Each row has a name. Each piece below is followed by the name of the row it came from, unless a question asks for something else. Each question is about the rows just above it. Some pieces are copies with a little noise. Places in a row count from 0.

Columns, left to right: H T N Z J Y
[  0 -23 -34 -21  10 -16] : j700
[  0 -23 -34 -21  10 -82] : j805
[ -4 -12  -8 -15 -12  -7] : j305
[  -9   63   20 -113   32  -62] : j354
[-113   32   63  -62   20  -10] : j516
[-113   32  -68  -62   20  -10] : j733
[ 39  73  36  35 -51 -82] : j82
[-46 -36  -4  18 -36  -2] : j15
[-19 -74 -57 -91 -83 -50] : j283
[  0 -21 -28 -18  10 -13] : j933
[ 64  14  45 -26 -32 -29] : j829
[-10  27  14  13 -21 -31] : j567
asked: [ -1 -22 -33 -20   9 -81]
j805
Which column holds [-10 -10 -82  -2 -50 -13] top down?
Y
Which column holds [ 20  20 -51 -36 -83  10 -32 -21] top down?
J
Which row holds these entries in another order? [ -62   63   32   20 -113  -10]
j516

Columns, left to right: U L M S Q V W C
[103 -74 -40 -90  91 -65  39   0]  j396
[-65  39 103 -89  91 -40 104  14]  j337
[103 -40 103 -40 103   0 -74 -40]  j411
Row and place where [-65  39   0] starts:
j396, 5
[-65  39 103 -89] begins in row and place
j337, 0
[  0 -74 -40 103 -40 103 -40 103] is which row reordered?
j411
asked: [-66  41 104 -88  90 -40 104  16]
j337
How many times does j411 hold [102]?
0
Where does [ 39 103 -89  91] start? Give its row and place.
j337, 1
Which column holds [-90 -89] top down?
S

Columns, left to right: X P D E A F R G
[ 34  84  30  39  54 -14 -27 -52] = j7
[-22  53 -50  12  16   3 -78 -61] = j817
[ -2  36  56  38  27 -14 -42 103] = j90
[ -1 -52  47 -75  -2 -62  23  30] = j391
[ 65  23 -19 -44  10   8  38 -43] = j863
[ 80 -17  -3 -48  98   0  42  35] = j127
[ -39   18 -104  -39  -46  -29  -50   17] = j748
[ -9 -20 -17  -3  -3  81 -45  83] = j123
[-47 -64  30  25  66   5  56 -28] = j524
[-26 -40  67  -1 -63  13 -68 -38] = j501
[-19  65 -44  10  23  13 -69 -61] = j913
[-17   0  -3  81  98  42  35 -48] = j676
[-17  98 -48  35   0  80  42  -3] is which row reordered?
j127
Which column holds [-50 -45  56 -68 -69] top down?
R
Which column holds this, read top down? [ -2  -1  65  80 -39]
X
Put [-48  35  42  98  81  -3   0 -17] back in order: which row is it?
j676
asked: [ 79 -17  -3 -47  98  -1  41  35]
j127
Where does [-19  65 -44  10  23] start? Give its row and place.
j913, 0
Row and place where [-17  -3  -3  81] starts:
j123, 2

Columns, left to right: konob dob sorum zep Pom givol nos dat
[-73  31 -40   4 101  39  11  -9] = j981
[15 -9 -9  0 11 -7 11 -5] = j25
[-73  31 -40   4  -5  -5  11  -9] = j655
[ 11 -73   4 101  31  39 -40  -8] = j459
[ 30   2   2   4  66 -43   1  -9] = j853
[38  2  3  4 -3 -5  3 -6] = j13
[ 38   2  -9   4  -3  -5   3 -16] = j798
[-41  31  39 -73   4  -8 101  11] = j340
Count of [2] in j13:
1
asked: [-40  32  38 -73   4  -9 102  11]
j340
asked: [14 -8 -9  0 11 -7 11 -5]
j25
Which row holds these entries in another order? [-73 -40  -9   4  11  31  39 101]
j981
[ -8 -40  39  31 101   4 -73  11] is which row reordered?
j459

Columns, left to right: mebu zumod Nov Mak nafik faf pelas Nas mive
[-69  20  81 -36 -69 -45  81 -35  30] -> j77
[ 68  67 -29  66 -69  20  81 -35  30] -> j260
[-44 -44 -60  58 -60 -44 -60   8 -60] -> j708
Where does [-60  58] start? Give its row and place.
j708, 2
Count of [-60] in j708:
4
Row and place where [-69  20  81 -35] starts:
j260, 4
Times [-45] occurs in j708:
0
Which column holds this, read top down? [ 81 -29]
Nov
Which column holds [-69 -69] top down?
nafik

Columns, left to right: liku tevuf nuba maf
[-55 -12  88 -36] : j172
[-55 -13  89 -36] : j329
[  7 -78 -49 -65] : j801
[-36 -13  88 -55] : j215
[ 35 -57 -19 -87] : j108
[-65  19  88  21] : j158
Put [-55 -36 -13  88] back in order: which row is it?
j215
Where does [19 88] start? Give its row and place.
j158, 1
Put [-55 -36 -12  88] back in order: which row is it?
j172
asked: [-55 -13  89 -36]
j329

Columns, left to right: fop Gavul Gubi nobi Neb mero sozem dife
[-66  66 -66 -66  66 -66 -66 -62] -> j38
[-66 -62  66  66 -66 -65 -66 -66] -> j237
[ 122 -122  122  122 -122  -66  -66   66] -> j241
asked: [ 122 -122  122  122 -122  -66  -66   66]
j241
asked: [-65 -62  66  66 -66 -65 -66 -66]
j237
Put [ 66 -66 -66 -66  66 -62 -66 -66] back in order: which row is it?
j38
[ 122  122 -122  -66  -66   66] begins in row and place
j241, 2

Columns, left to right: ninub kege Zabek Salor
[-13 -69  -8  39] -> j356
[ 62  34 -29  43] -> j924
[ -6  27   8 -13] -> j945
[-60   3  37 -95] -> j901
[ 11 -44  22  95] -> j210
[76 59 -1 66] -> j874
[16 49  2 30] -> j118
[ -36    8   34 -104] -> j635
[-51  19 -70 -32] -> j430
[  4 -53  70 -74] -> j943
[65 34  9 59] -> j53
[-55  16 -64 -62] -> j393
[-70  70   9] is in which column, read top down?
Zabek
asked: [  4 -52  71 -74]
j943

Columns, left to right: Niso dev zinut rep nim
[  0  29 -53 -57  23] : j930
[ -9  38 -64 -80 -11] : j662
[  7  70 -65 -73 -52] : j423
[  5  32 -48 -71 -13] : j116
[ 14  14 -47  14   3] : j272
[  0  47 -89 -39 -53] : j34
[-12  28 -60  15 -37] : j374
[-91  35 -84 -91 -56] : j508
[  14   56  -77 -103  -72] : j860
[ 15  52 -83 -58 -33] : j246
Times [-56] occurs in j508:
1
How many times does j272 hold [14]?
3

Columns, left to right: pina Detal bofos lozal
[ 52  49  11 112]  j359
[ -9  38  54 -96]  j407
[112  11  52  50]  j585
[  83   96  -86 -105]  j858
[-10 -96  54  38]  j425
[112  83 -10] is in which column, read top down?
pina
Which column holds [ 11  96 -96] top down?
Detal
Which row holds these entries in another order? [ 38  54 -96 -10]
j425
Put [ 50 112  11  52] back in order: which row is it?
j585
asked: [-10 -96  55  38]
j425
[-96 -10  38  54] is which row reordered?
j425

Columns, left to right: git momik mobib San notip Buda Fep Foga Rup
[-22  46  41 -21  89 -67 -89 -74  16]  j905
[-49 -13  78  35  85  89 100 -61 -48]  j891
[-28 -43  59  52  75  75  81 -39 -62]  j389
[ 65 -55 -96  37  65  65 -73  65 -63]  j835
[-24  75  96 -29 -71 -66  65  24  55]  j456
[ 64 -56 -89 -10 -57  -5 -70   6 -79]  j886
[-73 -45  79  43  51  57  92  66 -62]  j63
[ 32  46  49  -6 -79 -55  21  45  14]  j99
[ 91 -38  91  70 -38  91  38  88 -38]  j256
[ 87  32  74  32  87  87  89 -64  87]  j417
[-54  22 -75  17  14 -46 -87  27  54]  j346
How many times does j256 hold [-38]?
3
How many times does j835 hold [65]?
4
Count of [87] in j417:
4
[-57  51 -79 -38  87  14] is in which column, read top down?
notip

Columns, left to right: Koru fegu Bot patu bomi Kir lipa zumi vobil supab
[-56 -66  87  98  -7 -60 -71  98  -7  98] -> j317
[-76 -81 -60  99  46  -2  -2 -85   2 -20] -> j799
[-28 -82  52  84 -30 -86 -74  99  30  35] -> j173
[ 86  63  -1 -51  10 -82 -14  15  59 -64] -> j776
Count of [98] in j317:
3
How many times does j776 hold [-51]?
1
Which row holds these entries in another order? [-71  98  -7  98 -56 -66  87  98  -7 -60]
j317

Columns, left to right: babaf tof Zadot gifo Soz
[ -6 -39 -72 -78 -30] -> j382
[ 18  18 -29 -13   6] -> j243
[ -2  50 -44  56  53] -> j821
[ 41 -39 -64 -50  85] -> j392
[-63 -39 -50  63  45] -> j267
[ 63 -39  63  63  28] -> j894
[-39 -50 -63  85  41] -> j688
[ 92  38 -30 -30  -7] -> j195
[  2 -14 -26 -58 -28] -> j188
[-13   5 -61  45  37] -> j427
[  6  35  -6 -21 -34] -> j377
Row and place where [-13   6] starts:
j243, 3
Which row holds these entries in another order? [ 85  41 -39 -50 -63]
j688
[ 63 -39  63] begins in row and place
j894, 0
Where does [ -6 -39 -72] start? Give its row and place.
j382, 0
Times [63] occurs in j894:
3
asked: [ 17  20 -28 -16   7]
j243
How many times does j195 hold [-7]?
1

Columns, left to right: digi bikov motef Libi
[-26  27  28 -25] = j315
[115  64  -2  64] = j410
[ 30  -2  64 -25] = j591
[115  30   1  33] = j111
Which column holds [64 -2 30] top down?
bikov
Row and place where [64 -2 64] starts:
j410, 1
Which column holds [64  1] top down?
motef
asked: [ 30  -2  63 -25]
j591
asked: [ 30  -2  64 -25]
j591
asked: [117  31   3  32]
j111

Columns, left to right: Veku Mos Kasi sito vika
[ 39 -40 -44 -40 -44] : j912
[ 12   2 -15 -10   2] : j749
[   7 -107   27   72  -35] : j86
[ 32  -8 -40 -32 -20] : j168
[ -5 -59  36  33 -15] : j896
[-15 -58  33  36  -5] : j98
[ 24  -1 -39 -22  -6] : j406
[   7 -110   27   74  -37] : j87
[ 2  1 -3 -2  1] : j525
[-2 -2  4  2 -1] : j357
[   9 -118   24   81  -41] : j394
Which row holds these entries in another order? [-15  33  36 -59  -5]
j896
[ 12   7  32  -5 -15  24   7   2  -2   9] is in which column, read top down?
Veku
Count of [-40] in j912:
2
Which column holds [  2 -35 -20 -15  -5] top down?
vika
Which column holds this, read top down? [-37   1]
vika
asked: [ -5 -59  36  32 -16]
j896
Count of [-41] in j394:
1

Columns, left to right: guf pekiz bafe safun rik lel
[ 10 -20 -40  23  10   7] -> j68
[ 30  18 -96   6 -65 -20] -> j999
[-63 -13  24 -10  -2 -63] -> j791
[-30 -12  41  -9  21  36] -> j132
[ 19 -64 -11  72  45  36] -> j202
[-73 -28 -28 -58  -7  43] -> j788
[67 31 61 25 18  8] -> j576
[ 64  52  68  53 -43 -71] -> j347
[  8 -65  45   4  68  31] -> j477
[-45 -64 -56  85   9 -30] -> j287
[-19 -61 -19  48  24  13] -> j115
Which column holds this, read top down? [-96  24  41 -11 -28  61  68  45 -56]
bafe
Count of [25] in j791:
0
[68 31] begins in row and place
j477, 4
Row and place where [  6 -65] starts:
j999, 3
Where does [-28 -28 -58  -7  43] start? Give its row and place.
j788, 1
Row and place where [45  4 68] starts:
j477, 2
asked: [ 30  19 -96   6 -66 -20]
j999

Columns, left to right: vebu furig Reb Ruvi Pubog sasi
[ 31   7  27 -40  10  34]  j968
[ 19 -46 -25  30  48 -10]  j837
[  9 113 -13   9  68  -7]  j761
[ 21  11 113 -13  15  56]  j546
[-12  18 -15 -12 -28 -22]  j990
[ 70  63  -2 -69 -25  67]  j789
[ 66  83  27 -36 -59  52]  j681
Count of [18] in j990:
1
Where does [ 11 113 -13] start? Give its row and place.
j546, 1
Times [9] occurs in j761:
2
asked: [ 31   7  28 -40  10  35]
j968

Columns, left to right: Vilev bam bap fevug
[124  74  -1  30] = j705
[33 -3 -5 -2] = j248
[ 4 60 57 57] = j529
[60 57 56  4] = j514
[27 -3  4  0] = j282
Where does [ 4 60] start? Give its row and place.
j529, 0
Which column holds this, read top down? [33  4 60]
Vilev
Which row holds these entries in another order? [ 4 60 57 56]
j514
[-1 -5] is in which column, read top down?
bap
Where does [27 -3  4] start? Give its row and place.
j282, 0

